Below is a small trained network, with its code and all its weights. Each question gives an input and a class and asks what happens when units are switched off, that is, made to give their printed mean instead of their output.

import numpy as np


def w(rows, s, z=0):
    codes = np.array(rows[::2]) - 128.0
    scale = np.full(codes.shape[1], s)
    scale[-1] = z or s
    return codes * scale


def norm(h):
    return h / np.sqrt((h * h).mean(-1, keepdims=True) + 1e-5)


def f(y):
    return np.maximum(y, 0)


def log_softmax(a):
    a = a - a.max(-1, keepdims=True)
    return a - np.log(np.exp(a).sum(-1, keepdims=True))


def net(x, mask):
    res = np.array(x, float).reshape(1, 5) / 4 @ E
    u = 0
    for l in range(2):
        y = f(norm(res) @ A[l][:, :-1].T + A[l][:, -1])
        res = res + np.where(mask[u : u + 10], y, B[l][:, -1]) @ B[l][:, :-1]
        u += 10
    return log_softmax(norm(res)[-1] @ U[:, :-1].T + U[:, -1])


A, B = {}, {}
E = w([
[247,134,104,136,116],'x0',
[95,159,105,231,136],'x1',
[112,108,47,146,161],'x2',
[114,184,99,70,93],'x3',
[160,131,108,112,111],'x4',
],0.011)
A[0] = w([
[112,104,172,182,69,128],'0.n1',
[122,175,79,148,163,45],'0.n2',
[135,92,129,168,196,24],'0.n3',
[86,138,144,137,145,90],'0.n4',
[203,151,136,89,143,68],'0.n5',
[96,136,129,156,127,76],'0.n6',
[108,117,192,213,137,97],'0.n7',
[29,136,187,84,121,3],'0.n8',
[60,136,155,72,153,35],'0.n9',
[112,162,2,124,123,44],'0.n10',
],0.013,0.0061)
B[0] = w([
[140,200,148,141,177,212],'0.n1',
[87,110,123,185,71,170],'0.n2',
[136,65,46,141,199,174],'0.n3',
[155,153,121,61,82,181],'0.n4',
[185,119,122,52,150,221],'0.n5',
[175,142,114,70,109,167],'0.n6',
[117,184,137,106,203,255],'0.n7',
[84,79,190,99,103,236],'0.n8',
[101,1,170,173,119,208],'0.n9',
[113,155,80,174,49,227],'0.n10',
],0.012,0.0047)
A[1] = w([
[254,114,122,57,102,75],'1.n1',
[106,135,49,145,79,2],'1.n2',
[128,113,107,170,78,7],'1.n3',
[78,109,121,131,140,160],'1.n4',
[236,88,138,99,70,108],'1.n5',
[64,87,152,58,106,86],'1.n6',
[202,184,131,151,137,175],'1.n7',
[62,108,163,137,163,210],'1.n8',
[157,117,128,133,159,76],'1.n9',
[175,100,147,88,142,148],'1.n10',
],0.015,0.0033)
B[1] = w([
[247,166,84,48,119,255],'1.n1',
[144,187,116,194,75,178],'1.n2',
[91,142,112,183,131,153],'1.n3',
[144,106,117,95,93,175],'1.n4',
[202,189,112,33,117,227],'1.n5',
[139,78,165,146,49,217],'1.n6',
[79,105,148,88,120,206],'1.n7',
[142,73,151,110,87,213],'1.n8',
[105,114,92,101,122,153],'1.n9',
[150,173,82,182,123,202],'1.n10',
],0.013,0.0094)
U = w([
[218,197,95,64,120,217],'0',
[118,73,61,170,253,3],'1',
[71,218,231,130,212,143],'2',
[82,192,55,230,56,116],'3',
[79,47,225,109,46,193],'4',
],0.018,0.0031)

Each question gives the input, the list of numbers given to net, and the class t.
The units are the neurons (one row each of A and B). Each row of codes is followed by its name. A weight is (code - 128) times the scale printed after its matrix; where a second scale follows, it is the last column's (A, B and U).
mask holds one flag per neuron, layer by layer. A switched-off neuron (its flag False) gives its mean, the last column of its row in B, instead of its output. The means were averaged over made-up inputs and are rounded, as every weight is.
A unit's drop is (log p(t) with every unit on - log p(t) with that unit switched off) / (log p(t) with every unit on - log p(t) with every unit switched off).
The circuit of an input: a set's keep is (log p(t) with only the set's units on - log p(t) with every unit switched off) / (log p(t) with every unit on - log p(t) with every unit switched off). Starting from the 12 units with the biggest drops (on a tie, the unit counted first), units are removed one at a time, each time the one whose removal leaves the highest keep (on an exact tie, the one counted first), for as long as the keep stays at least 0.8.
units of the circuit, in order: the units of the circuit, biggest drop first
unit that matters most: the unit with the biggest drop
k most important neurons: the k neurons with the biggest drops, biggest first
top k neurons in layer l: the k neurons of layer l with the biggest drops, biggest first
drop of u: that unit's drop, to one decimal
input [-1,1,0,5,1], class 3: unit that matters most -> 0.n10
input [7,7,2,-4,4], class 3: units of the circuit, in order -> 1.n1, 0.n5
input [-1,1,0,-2,-7], class 2: units of the circuit, in order -> 0.n7, 1.n1
input [-5,6,0,2,3], class 4: 4 most important neurons -> 0.n8, 1.n10, 1.n1, 1.n8
input [-3,2,1,-2,-2], class 4: top 3 neurons in layer 0 -> 0.n8, 0.n5, 0.n4
input [-6,6,-6,-6,0], class 2: 2 most important neurons -> 0.n7, 0.n1
input [4,6,8,-8,-2], class 1: top 2 neurons in layer 0 -> 0.n3, 0.n7
input [-3,2,0,-5,-8], class 2: 2 most important neurons -> 0.n7, 0.n1
input [-4,6,0,3,1], class 3: 2 most important neurons -> 1.n1, 0.n10
input [2,2,8,-8,7], class 1: top 2 neurons in layer 1 -> 1.n6, 1.n10
input [-4,5,5,-6,-7], class 1: drop of 0.n3 -> 0.1
input [7,5,8,-7,7], class 3: drop of 0.n5 -> 0.1
input [-4,7,6,-3,-8], class 1: drop of 0.n7 -> 0.4
input [3,2,6,-7,6], class 1: unit that matters most -> 0.n3
